Below is a small trained network, with its code and all its weights. Each question gives an input and a target symbol and asks what happens when units are switched off, that is, made to give their printed mean instead of their output.

import numpy as np


def w(rows, s, z=0):
    codes = np.array(rows[::2]) - 128.0
    scale = np.full(codes.shape[1], s)
    scale[-1] = z or s
    return codes * scale


def norm(h):
    return h / np.sqrt((h * h).mean(-1, keepdims=True) + 1e-5)


def f(y):
    return y / 2 * (1 + np.tanh(0.7978845608 * (y + 0.044715 * y**3)))


def softmax(a):
    e = np.exp(a - a.max(-1, keepdims=True))
    return e / e.sum(-1, keepdims=True)


def log_softmax(a):
    a = a - a.max(-1, keepdims=True)
    return a - np.log(np.exp(a).sum(-1, keepdims=True))


def net(x, mask):
    ids = ['ΓΔΠΣΨΩαβζημξτφ'.index(c) for c in x.split()]
    T = len(ids)
    res = E[ids] + P[:T]
    u = 0
    for l in range(2):
        q, k, v = (norm(res) @ M[l].T for M in (Q, K, V))
        z = softmax(np.where(np.tri(T) > 0, q @ k.T / 2**0.5, -1e9)) @ v
        res = res + np.where(mask[u], z, O[l][:, -1]) @ O[l][:, :-1]
        u += 1
        y = f(norm(res) @ A[l][:, :-1].T + A[l][:, -1])
        res = res + np.where(mask[u : u + 16], y, B[l][:, -1]) @ B[l][:, :-1]
        u += 16
    return log_softmax(norm(res)[-1] @ U[:, :-1].T + U[:, -1])


Q, K, V, O, A, B = {}, {}, {}, {}, {}, {}
E = w([
[117,117,110,134,141,66,85,147,149,122,130,40],'Γ',
[143,120,116,180,159,83,102,166,135,99,97,53],'Δ',
[143,88,131,119,123,92,96,176,150,112,80,40],'Π',
[192,134,153,127,121,107,70,130,148,119,112,24],'Σ',
[97,155,112,160,149,31,67,173,181,155,158,106],'Ψ',
[134,137,138,79,129,115,73,143,119,176,159,27],'Ω',
[215,178,153,188,179,148,82,71,110,114,113,111],'α',
[219,98,130,190,154,165,108,167,164,73,67,185],'β',
[163,154,156,123,107,72,101,138,185,154,114,212],'ζ',
[118,104,95,221,209,115,106,163,160,98,120,239],'η',
[75,133,128,166,249,186,81,110,82,131,159,143],'μ',
[23,137,119,115,200,101,102,155,103,191,176,176],'ξ',
[86,77,76,78,109,123,121,223,135,130,151,210],'τ',
[89,97,98,48,124,176,139,177,27,168,133,147],'φ',
],0.0011)
P = w([
[133,100,129,201,127,122,89,111,230,195,87,84],'0',
[128,163,192,92,135,54,62,158,71,28,105,114],'1',
[72,90,219,218,59,81,163,69,119,78,163,104],'2',
[171,181,111,40,194,120,58,166,110,167,81,146],'3',
[161,161,35,170,113,172,139,134,155,254,133,119],'4',
[135,159,199,74,153,103,115,171,42,108,149,175],'5',
],0.0014)
Q[0] = w([
[84,72,2,227,31,220,221,17,249,238,113,51],'L0H1',
[75,50,216,193,43,107,199,73,124,39,202,96],'L0H1',
],0.0055)
K[0] = w([
[119,75,190,201,88,36,77,99,167,51,128,4],'L0H1',
[190,127,68,159,190,114,29,151,255,221,32,15],'L0H1',
],0.0046)
V[0] = w([
[210,174,198,117,125,180,108,40,65,171,144,29],'L0H1',
[253,112,141,173,140,174,150,105,153,56,80,148],'L0H1',
],0.0023)
O[0] = w([
[164,43,130,150,160,50,2,153,71,136,138,132,71],'L0H1',
[200,54,108,112,184,91,218,110,125,146,203,116,7],'L0H1',
],0.0026,0.0011)
A[0] = w([
[188,32,108,113,171,109,200,74,143,153,170,116,24],'L0N1',
[121,113,71,170,83,189,160,112,145,147,138,112,104],'L0N2',
[146,195,138,83,167,176,251,116,186,105,158,129,83],'L0N3',
[88,114,121,114,113,106,90,145,111,172,122,121,42],'L0N4',
[152,170,161,112,129,149,123,123,94,142,63,165,161],'L0N5',
[156,77,108,182,137,89,158,168,133,181,197,106,180],'L0N6',
[124,136,79,118,75,182,210,63,172,135,128,130,5],'L0N7',
[86,146,96,118,133,113,128,86,112,131,173,132,107],'L0N8',
[82,108,166,148,99,164,132,129,147,132,139,134,168],'L0N9',
[138,100,109,143,106,164,109,92,136,90,83,188,84],'L0N10',
[150,111,117,134,134,110,190,128,103,129,154,163,93],'L0N11',
[154,142,88,73,104,111,119,96,128,104,122,91,53],'L0N12',
[170,119,136,85,224,90,130,140,107,69,178,132,139],'L0N13',
[76,123,117,149,91,129,109,113,104,162,119,183,157],'L0N14',
[117,99,111,141,126,120,125,184,173,99,124,165,222],'L0N15',
[180,95,130,43,201,86,117,151,90,101,129,143,70],'L0N16',
],0.0032,0.0015)
B[0] = w([
[52,224,91,71,124,178,90,195,151,28,116,177,124],'L0N1',
[138,93,188,130,133,90,190,89,180,187,164,49,117],'L0N2',
[79,109,13,183,133,29,89,224,98,119,173,172,151],'L0N3',
[225,100,171,204,107,152,127,130,105,35,128,77,141],'L0N4',
[61,88,118,116,168,85,121,151,211,130,210,99,254],'L0N5',
[166,124,150,71,138,154,117,69,147,4,75,133,197],'L0N6',
[159,77,162,82,133,134,60,57,119,99,155,62,93],'L0N7',
[222,93,156,185,123,172,114,174,134,75,73,137,108],'L0N8',
[180,163,55,124,98,98,183,92,116,162,80,79,174],'L0N9',
[71,159,162,153,109,101,38,145,116,164,178,52,106],'L0N10',
[169,153,146,149,130,171,24,142,181,110,109,36,81],'L0N11',
[95,110,161,228,169,158,91,176,123,152,105,232,78],'L0N12',
[59,217,59,107,65,107,162,79,90,217,97,91,188],'L0N13',
[197,124,128,155,129,188,103,120,156,133,122,6,198],'L0N14',
[157,163,193,99,139,154,123,44,20,179,166,24,196],'L0N15',
[83,169,120,149,72,110,133,29,122,221,185,73,175],'L0N16',
],0.0019,0.0014)
Q[1] = w([
[132,181,84,20,225,146,44,194,150,231,106,143],'L1H1',
[254,57,24,178,152,187,138,85,242,168,69,83],'L1H1',
],0.0051)
K[1] = w([
[110,106,176,135,49,205,185,135,3,81,245,183],'L1H1',
[78,121,213,196,82,35,175,41,146,12,84,113],'L1H1',
],0.0047)
V[1] = w([
[202,135,133,35,11,41,110,193,194,143,101,122],'L1H1',
[182,249,162,218,177,63,100,73,198,110,179,182],'L1H1',
],0.0019)
O[1] = w([
[254,92,72,167,96,146,173,121,113,181,153,144,148],'L1H1',
[100,143,182,100,188,107,160,172,140,162,245,83,254],'L1H1',
],0.0035,0.00095)
A[1] = w([
[134,136,114,158,63,130,93,123,94,171,69,120,100],'L1N1',
[147,96,126,99,136,137,71,122,77,95,78,217,100],'L1N2',
[187,48,115,127,155,126,206,158,144,121,162,185,4],'L1N3',
[78,150,121,144,129,171,181,153,196,89,126,109,137],'L1N4',
[186,66,99,140,109,157,110,105,121,98,115,191,100],'L1N5',
[134,93,96,165,86,169,87,128,131,103,49,195,102],'L1N6',
[161,75,135,77,182,84,76,117,96,82,134,167,111],'L1N7',
[88,160,133,73,125,116,94,85,77,141,45,186,48],'L1N8',
[85,149,148,59,165,100,103,140,147,99,159,116,105],'L1N9',
[96,105,211,114,162,191,72,200,149,60,95,167,38],'L1N10',
[109,98,77,125,89,152,168,127,99,146,139,111,127],'L1N11',
[138,118,101,158,62,159,163,109,189,143,101,129,133],'L1N12',
[123,137,106,106,181,154,149,104,160,134,151,109,187],'L1N13',
[131,186,105,66,119,157,170,98,132,119,125,157,101],'L1N14',
[122,147,68,74,123,214,195,176,190,21,118,254,21],'L1N15',
[115,140,111,135,127,82,131,82,83,115,132,112,145],'L1N16',
],0.0049,0.0034)
B[1] = w([
[79,96,117,187,67,161,140,125,149,95,117,125,180],'L1N1',
[108,103,141,91,105,41,126,201,138,143,206,67,133],'L1N2',
[91,139,36,133,130,255,57,127,159,136,134,113,112],'L1N3',
[136,113,123,42,83,123,69,143,117,175,137,141,196],'L1N4',
[164,102,145,57,169,86,91,148,126,163,109,172,116],'L1N5',
[147,82,123,77,91,121,194,55,184,140,158,154,146],'L1N6',
[51,194,146,103,138,141,100,100,104,148,170,157,144],'L1N7',
[116,86,163,80,180,113,152,104,118,56,177,150,178],'L1N8',
[141,80,119,203,153,174,135,122,112,103,116,157,253],'L1N9',
[193,109,184,168,140,127,91,204,248,218,130,172,156],'L1N10',
[131,163,160,166,176,55,110,110,177,121,136,195,124],'L1N11',
[84,154,106,131,203,140,145,182,75,117,138,163,154],'L1N12',
[129,113,176,110,63,102,154,139,134,77,125,159,232],'L1N13',
[163,131,182,130,99,145,95,128,132,73,90,64,128],'L1N14',
[201,129,152,117,68,224,191,147,19,158,185,212,132],'L1N15',
[158,102,99,77,143,170,102,174,184,155,114,164,185],'L1N16',
],0.0039,0.0025)
U = w([
[182,161,15,137,156,227,136,111,219,125,230,53,146],'Γ',
[208,76,48,45,219,130,166,99,144,156,23,194,146],'Δ',
[76,98,65,213,39,187,200,39,199,135,35,196,43],'Π',
[222,26,73,198,36,50,51,75,77,210,110,87,117],'Σ',
[185,126,107,254,185,133,193,157,41,107,59,24,175],'Ψ',
[4,187,117,136,16,174,27,162,71,181,129,38,117],'Ω',
[164,153,125,11,205,93,21,63,63,233,206,117,75],'α',
[207,224,178,26,116,122,117,83,168,24,23,69,178],'β',
[174,229,236,127,110,32,249,95,168,235,179,62,44],'ζ',
[52,206,35,155,192,38,178,219,132,138,152,219,64],'η',
[30,140,196,176,222,175,97,43,52,31,150,177,40],'μ',
[184,98,220,182,170,161,53,215,223,168,99,170,188],'ξ',
[205,139,137,67,53,217,190,187,35,136,160,213,213],'τ',
[83,14,141,26,73,57,146,141,200,80,219,128,11],'φ',
],0.0051,0.0011)

Each question gives the input, a string of symbols that net reads in full, and the target symbol t.
The units are the heads (2 rows each of Q, K, V and O) and the neurons (one row each of A and B). Each row of codes is followed by its name. A weight is (code - 128) times the scale printed after its matrix; where a second scale follows, it is the last column's (O, A, B and U).
mask holds one flag per unit, layer by layer, with each layer's heads first. A switched-off unit (its flag False) gives its mean, the last column of its rows in O or B, instead of its output. The means were averaged over made-up inputs and are rounded, as every weight is.
A unit's drop is (log p(t) with every unit on - log p(t) with that unit switched off) / (log p(t) with every unit on - log p(t) with every unit switched off).
The circuit of an input: a set's keep is (log p(t) with only the set's units on - log p(t) with every unit switched off) / (log p(t) with every unit on - log p(t) with every unit switched off). Starting from the 12 units with the biggest drops (on a tie, the unit counted first), units are removed one at a time, each time the one whose removal leaves the highest keep (on an exact tie, the one counted first), for as long as the keep stays at least 0.8.
circuit, biggest first: the units of the circuit, biggest drop first
unit that matters most: the unit with the biggest drop
top k neurons: the k neurons with the biggest drops, biggest first
top k neurons in layer l: the k neurons of layer l with the biggest drops, biggest first
input ξ Γ Ω φ, target φ: circuit, biggest first : [L1H1 L1N2 L1N8]
input τ Δ Π Δ, target Π: top 2 neurons in layer 1 : [L1N2 L1N1]
input Γ η φ ξ Γ, target Π: circuit, biggest first : [L1H1]
input η η Σ η, target η: circuit, biggest first : [L0N3 L0H1]
input η Π β φ α, target τ: top 2 neurons : [L0N1 L1N15]
input β Σ ζ, target τ: circuit, biggest first : [L0N1 L0H1 L1N15]
input α ξ η β φ ξ, target φ: circuit, biggest first : [L1H1 L1N2 L1N6]
input ζ Π Δ Ω, target Ω: top 2 neurons in layer 0 : [L0N16 L0N4]
input Ψ α τ Σ ξ, target η: circuit, biggest first : [L1N12 L0H1 L0N3 L1N11]
input η μ η, target φ: top 4 neurons : [L1N4 L0N3 L0N7 L0N2]
input η Π τ ζ α, target η: circuit, biggest first : [L1N12 L0H1 L0N3]
input φ ζ μ τ τ, target ξ: top 2 neurons in layer 0 : [L0N13 L0N16]
input ξ Π μ Σ Σ, target ξ: circuit, biggest first : [L1H1 L0N13 L1N10 L0N16]
input ξ Ω Ψ α, target α: unit that matters most : L0H1
input φ β Σ μ τ, target α: top 2 neurons : [L0N6 L1N5]
input Ψ η α ξ η, target μ: top 3 neurons : [L0N6 L1N7 L1N9]
input τ Ω α Δ ζ Ω, target ζ: top 3 neurons : [L0N16 L0N1 L1N9]
input ξ Π Σ Σ, target Σ: top 2 neurons in layer 0 : [L0N16 L0N13]
input Σ ξ α Σ ξ, target μ: top 2 neurons in layer 1 : [L1N7 L1N9]
input μ τ ξ Γ, target τ: unit that matters most : L0H1
input Γ ζ Ψ μ ξ ζ, target ξ: top 2 neurons in layer 1 : [L1N10 L1N9]
input η η ζ μ, target μ: top 3 neurons in layer 1 : [L1N10 L1N9 L1N13]
input η Π α α, target α: top 2 neurons in layer 0 : [L0N16 L0N13]
input ξ ξ β α Π Δ, target α: top 2 neurons in layer 0 : [L0N6 L0N16]
input τ Γ η Ω Π, target φ: top 2 neurons : [L0N2 L0N3]
input τ α ξ, target η: top 2 neurons : [L0N3 L1N12]
input Σ β η μ, target μ: unit that matters most : L1N9
input Γ ξ α Γ, target ξ: top 2 neurons in layer 1 : [L1N10 L1N9]
input μ β α, target ξ: top 2 neurons : [L1N10 L0N16]
input ξ ξ Σ ξ η, target α: top 2 neurons in layer 1 : [L1N7 L1N5]
